Below are the code and all the weights of a small trained network. Each question names an input and a class and asks about switching units off, where a switched-off unit gives its printed mean instead of its output.

import numpy as np


def w(rows, s, z=0):
    codes = np.array(rows[::2]) - 128.0
    scale = np.full(codes.shape[1], s)
    scale[-1] = z or s
    return codes * scale


def norm(h):
    return h / np.sqrt((h * h).mean(-1, keepdims=True) + 1e-5)


def f(y):
    return y / 2 * (1 + np.tanh(0.7978845608 * (y + 0.044715 * y**3)))


def log_softmax(a):
    a = a - a.max(-1, keepdims=True)
    return a - np.log(np.exp(a).sum(-1, keepdims=True))


def net(x, mask):
    res = np.array(x, float).reshape(1, 2) / 4 @ E
    u = 0
    for l in range(3):
        y = f(norm(res) @ A[l][:, :-1].T + A[l][:, -1])
        res = res + np.where(mask[u : u + 5], y, B[l][:, -1]) @ B[l][:, :-1]
        u += 5
    return log_softmax(norm(res)[-1] @ U[:, :-1].T + U[:, -1])


A, B = {}, {}
E = w([
[239,135,246,109,58,200,112,86,162],'x0',
[174,136,116,115,72,52,253,194,78],'x1',
],0.0014)
A[0] = w([
[252,197,232,47,26,204,169,21,226,185],'L0N0',
[130,35,140,186,174,83,216,190,49,102],'L0N1',
[172,152,172,106,100,121,142,114,127,43],'L0N2',
[152,83,109,125,100,110,185,126,146,77],'L0N3',
[161,163,143,79,71,130,152,70,122,3],'L0N4',
],0.0022,0.0026)
B[0] = w([
[113,100,139,117,149,111,121,143,144,253],'L0N0',
[129,123,138,151,140,101,80,116,165,151],'L0N1',
[88,228,99,178,96,142,98,110,53,118],'L0N2',
[96,134,138,187,144,86,90,68,163,122],'L0N3',
[48,254,107,156,94,126,105,61,87,110],'L0N4',
],0.0047,0.0042)
A[1] = w([
[111,126,165,125,189,226,54,30,150,7],'L1N0',
[33,185,20,202,197,91,132,120,61,43],'L1N1',
[205,129,202,128,35,191,117,28,133,52],'L1N2',
[46,178,126,141,182,208,15,62,142,143],'L1N3',
[166,164,95,140,4,72,236,194,32,159],'L1N4',
],0.0036,0.0019)
B[1] = w([
[158,146,87,154,145,100,167,141,113,179],'L1N0',
[207,240,95,3,95,190,107,174,76,157],'L1N1',
[123,198,39,41,164,122,118,200,75,166],'L1N2',
[199,113,71,166,188,44,247,67,97,165],'L1N3',
[175,110,66,150,224,140,174,69,106,252],'L1N4',
],0.0048,0.0026)
A[2] = w([
[25,116,120,95,72,231,41,85,72,55],'L2N0',
[109,32,200,206,127,190,148,150,156,255],'L2N1',
[122,205,39,32,153,108,88,235,156,43],'L2N2',
[125,117,127,189,138,159,254,51,18,125],'L2N3',
[144,212,194,40,159,119,115,177,103,131],'L2N4',
],0.0041,0.002)
B[2] = w([
[233,67,17,180,254,68,220,61,177,112],'L2N0',
[88,125,178,177,70,113,89,94,154,196],'L2N1',
[120,160,202,104,46,196,98,156,109,254],'L2N2',
[156,68,34,182,202,148,213,32,109,214],'L2N3',
[112,230,61,69,92,183,104,154,120,203],'L2N4',
],0.0043,0.0037)
U = w([
[187,42,41,212,235,57,220,24,61,252],'0',
[129,235,122,2,49,200,44,229,74,97],'1',
[40,51,214,202,78,55,60,68,186,107],'2',
],0.0046,0.0018)

Each question gives the input, the list of numbers given to net, and the class t.
The units are the neurons (one row each of A and B). Each row of codes is followed by its name. A weight is (code - 128) times the scale printed after its matrix; where a second scale follows, it is the last column's (A, B and U).
mask holds one flag per neuron, layer by layer. A switched-off neuron (its flag False) gives its mean, the last column of its row in B, instead of its output. The means were averaged over made-up inputs and are rounded, as every weight is.
A unit's drop is (log p(t) with every unit on - log p(t) with that unit switched off) / (log p(t) with every unit on - log p(t) with every unit switched off).
most important unit: the unit with the biggest drop
k most important neurons: the k neurons with the biggest drops, biggest first
top k neurons in layer l: the k neurons of layer l with the biggest drops, biggest first
drop of u: that unit's drop, to one decimal
input [-8,-1], class 1: most important unit	L1N1
input [7,-7], class 0: 3 most important neurons	[L1N3, L1N0, L1N1]
input [8,-8], class 0: 3 most important neurons	[L1N3, L1N0, L1N1]
input [-3,1], class 2: 3 most important neurons	[L0N2, L0N4, L1N2]
input [3,-1], class 2: top 2 neurons in layer 1	[L1N1, L1N2]
input [-5,4], class 1: 2 most important neurons	[L1N1, L0N1]
input [-1,3], class 2: 3 most important neurons	[L0N1, L0N3, L1N3]
input [2,-2], class 2: 2 most important neurons	[L0N0, L1N1]
input [-7,-5], class 1: 2 most important neurons	[L1N1, L1N4]
input [-3,-1], class 2: 2 most important neurons	[L0N2, L0N4]
input [-6,4], class 1: 3 most important neurons	[L1N1, L0N1, L1N3]
input [-8,5], class 1: drop of L1N1	2.1
input [1,0], class 2: drop of L0N0	0.8
input [1,3], class 2: drop of L1N2	0.0
input [-2,2], class 2: most important unit	L0N1
input [-8,-2], class 1: drop of L1N1	0.2
input [-6,-4], class 1: top 2 neurons in layer 1	[L1N1, L1N4]
